[[70, 74, 118, 104, 109],
[67, 68, 107, 96, 96],
[71, 71, 108, 95, 96],
[117, 133, 109, 88, 123],
[105, 90, 116, 103, 99],
[75, 150, 54, 163, 146],
[117, 91, 131, 130, 110],
[107, 98, 109, 93, 99],
[133, 90, 129, 115, 93]]
->
[[74, 118, 104, 109, 70],
[68, 107, 96, 96, 67],
[71, 108, 95, 96, 71],
[133, 109, 88, 123, 117],
[90, 116, 103, 99, 105],
[150, 54, 163, 146, 75],
[91, 131, 130, 110, 117],
[98, 109, 93, 99, 107],
[90, 129, 115, 93, 133]]

[[176, 57, 102, 170, 81, 84, 184, 88],
[132, 30, 104, 134, 118, 127, 137, 92],
[34, 105, 100, 42, 143, 130, 41, 94],
[177, 47, 104, 170, 87, 95, 181, 81],
[52, 75, 102, 57, 170, 155, 58, 87],
[45, 145, 100, 34, 115, 98, 27, 112],
[68, 169, 97, 55, 88, 77, 66, 114],
[91, 168, 99, 105, 12, 43, 105, 124]]
->
[[57, 102, 170, 81, 84, 184, 88, 176],
[30, 104, 134, 118, 127, 137, 92, 132],
[105, 100, 42, 143, 130, 41, 94, 34],
[47, 104, 170, 87, 95, 181, 81, 177],
[75, 102, 57, 170, 155, 58, 87, 52],
[145, 100, 34, 115, 98, 27, 112, 45],
[169, 97, 55, 88, 77, 66, 114, 68],
[168, 99, 105, 12, 43, 105, 124, 91]]

[[163, 145, 58, 166, 85, 42, 55],
[103, 137, 119, 112, 145, 87, 65]]
->
[[145, 58, 166, 85, 42, 55, 163],
[137, 119, 112, 145, 87, 65, 103]]

[[43, 25, 60, 50, 111, 43, 128, 52, 40, 115, 55],
[50, 30, 60, 41, 117, 80, 119, 53, 50, 135, 53],
[143, 82, 85, 159, 121, 40, 148, 116, 88, 79, 160]]
->
[[25, 60, 50, 111, 43, 128, 52, 40, 115, 55, 43],
[30, 60, 41, 117, 80, 119, 53, 50, 135, 53, 50],
[82, 85, 159, 121, 40, 148, 116, 88, 79, 160, 143]]

[[64, 101, 88, 44, 75, 101, 126, 51],
[76, 62, 122, 92, 123, 133, 89, 37],
[90, 64, 128, 103, 134, 148, 82, 53],
[67, 115, 91, 39, 66, 98, 134, 71],
[147, 98, 49, 125, 129, 110, 71, 132],
[70, 64, 115, 84, 116, 124, 95, 32]]
->
[[101, 88, 44, 75, 101, 126, 51, 64],
[62, 122, 92, 123, 133, 89, 37, 76],
[64, 128, 103, 134, 148, 82, 53, 90],
[115, 91, 39, 66, 98, 134, 71, 67],
[98, 49, 125, 129, 110, 71, 132, 147],
[64, 115, 84, 116, 124, 95, 32, 70]]

[[67, 92, 148, 140],
[77, 71, 143, 64],
[116, 147, 140, 144],
[138, 90, 122, 22],
[91, 88, 153, 126],
[133, 148, 150, 100],
[108, 116, 120, 156],
[77, 121, 89, 82],
[96, 74, 128, 24],
[124, 29, 96, 54],
[123, 71, 85, 50],
[87, 137, 103, 92]]
->
[[92, 148, 140, 67],
[71, 143, 64, 77],
[147, 140, 144, 116],
[90, 122, 22, 138],
[88, 153, 126, 91],
[148, 150, 100, 133],
[116, 120, 156, 108],
[121, 89, 82, 77],
[74, 128, 24, 96],
[29, 96, 54, 124],
[71, 85, 50, 123],
[137, 103, 92, 87]]

[[92, 41, 133, 151, 155, 157, 162],
[129, 184, 71, 51, 38, 36, 26],
[134, 188, 70, 51, 33, 32, 21]]
->
[[41, 133, 151, 155, 157, 162, 92],
[184, 71, 51, 38, 36, 26, 129],
[188, 70, 51, 33, 32, 21, 134]]
---
[[34, 12],
[189, 105],
[160, 144],
[141, 109],
[123, 122]]
->
[[34, 12],
[189, 105],
[141, 109],
[123, 122],
[160, 144]]

[[107, 68, 100, 133],
[102, 130, 90, 116],
[67, 137, 78, 104],
[129, 84, 105, 127],
[80, 141, 80, 104],
[99, 85, 110, 76],
[103, 79, 124, 61],
[83, 36, 64, 129],
[72, 33, 46, 144]]
->
[[72, 33, 46, 144],
[83, 36, 64, 129],
[107, 68, 100, 133],
[103, 79, 124, 61],
[129, 84, 105, 127],
[99, 85, 110, 76],
[102, 130, 90, 116],
[67, 137, 78, 104],
[80, 141, 80, 104]]

[[125, 103, 121, 99, 49, 76, 92, 117, 84],
[91, 71, 91, 106, 49, 106, 104, 90, 97],
[80, 37, 115, 122, 49, 67, 96, 103, 45],
[126, 127, 102, 90, 49, 103, 97, 106, 116],
[105, 140, 103, 89, 49, 106, 98, 106, 122],
[96, 76, 86, 105, 49, 114, 107, 86, 102],
[95, 89, 91, 102, 49, 108, 104, 92, 102]]
->
[[80, 37, 115, 122, 49, 67, 96, 103, 45],
[91, 71, 91, 106, 49, 106, 104, 90, 97],
[96, 76, 86, 105, 49, 114, 107, 86, 102],
[95, 89, 91, 102, 49, 108, 104, 92, 102],
[125, 103, 121, 99, 49, 76, 92, 117, 84],
[126, 127, 102, 90, 49, 103, 97, 106, 116],
[105, 140, 103, 89, 49, 106, 98, 106, 122]]

[[76, 63, 50, 40, 34, 32, 36, 46, 58, 72, 84, 93, 99, 100, 100, 98],
[111, 126, 134, 133, 126, 113, 101, 92, 89, 90, 94, 98, 102, 104, 107, 112],
[104, 105, 105, 105, 105, 105, 103, 100, 97, 94, 91, 90, 92, 94, 98, 103],
[84, 86, 88, 88, 86, 86, 86, 89, 92, 97, 100, 99, 96, 89, 81, 73]]
->
[[76, 63, 50, 40, 34, 32, 36, 46, 58, 72, 84, 93, 99, 100, 100, 98],
[84, 86, 88, 88, 86, 86, 86, 89, 92, 97, 100, 99, 96, 89, 81, 73],
[104, 105, 105, 105, 105, 105, 103, 100, 97, 94, 91, 90, 92, 94, 98, 103],
[111, 126, 134, 133, 126, 113, 101, 92, 89, 90, 94, 98, 102, 104, 107, 112]]

[[97, 102, 106, 105, 84, 94],
[99, 100, 100, 100, 93, 98],
[88, 111, 129, 122, 25, 69]]
->
[[99, 100, 100, 100, 93, 98],
[97, 102, 106, 105, 84, 94],
[88, 111, 129, 122, 25, 69]]

[[152, 94, 99, 126],
[90, 132, 121, 50],
[130, 67, 73, 128],
[182, 129, 27, 131]]
->
[[130, 67, 73, 128],
[152, 94, 99, 126],
[182, 129, 27, 131],
[90, 132, 121, 50]]
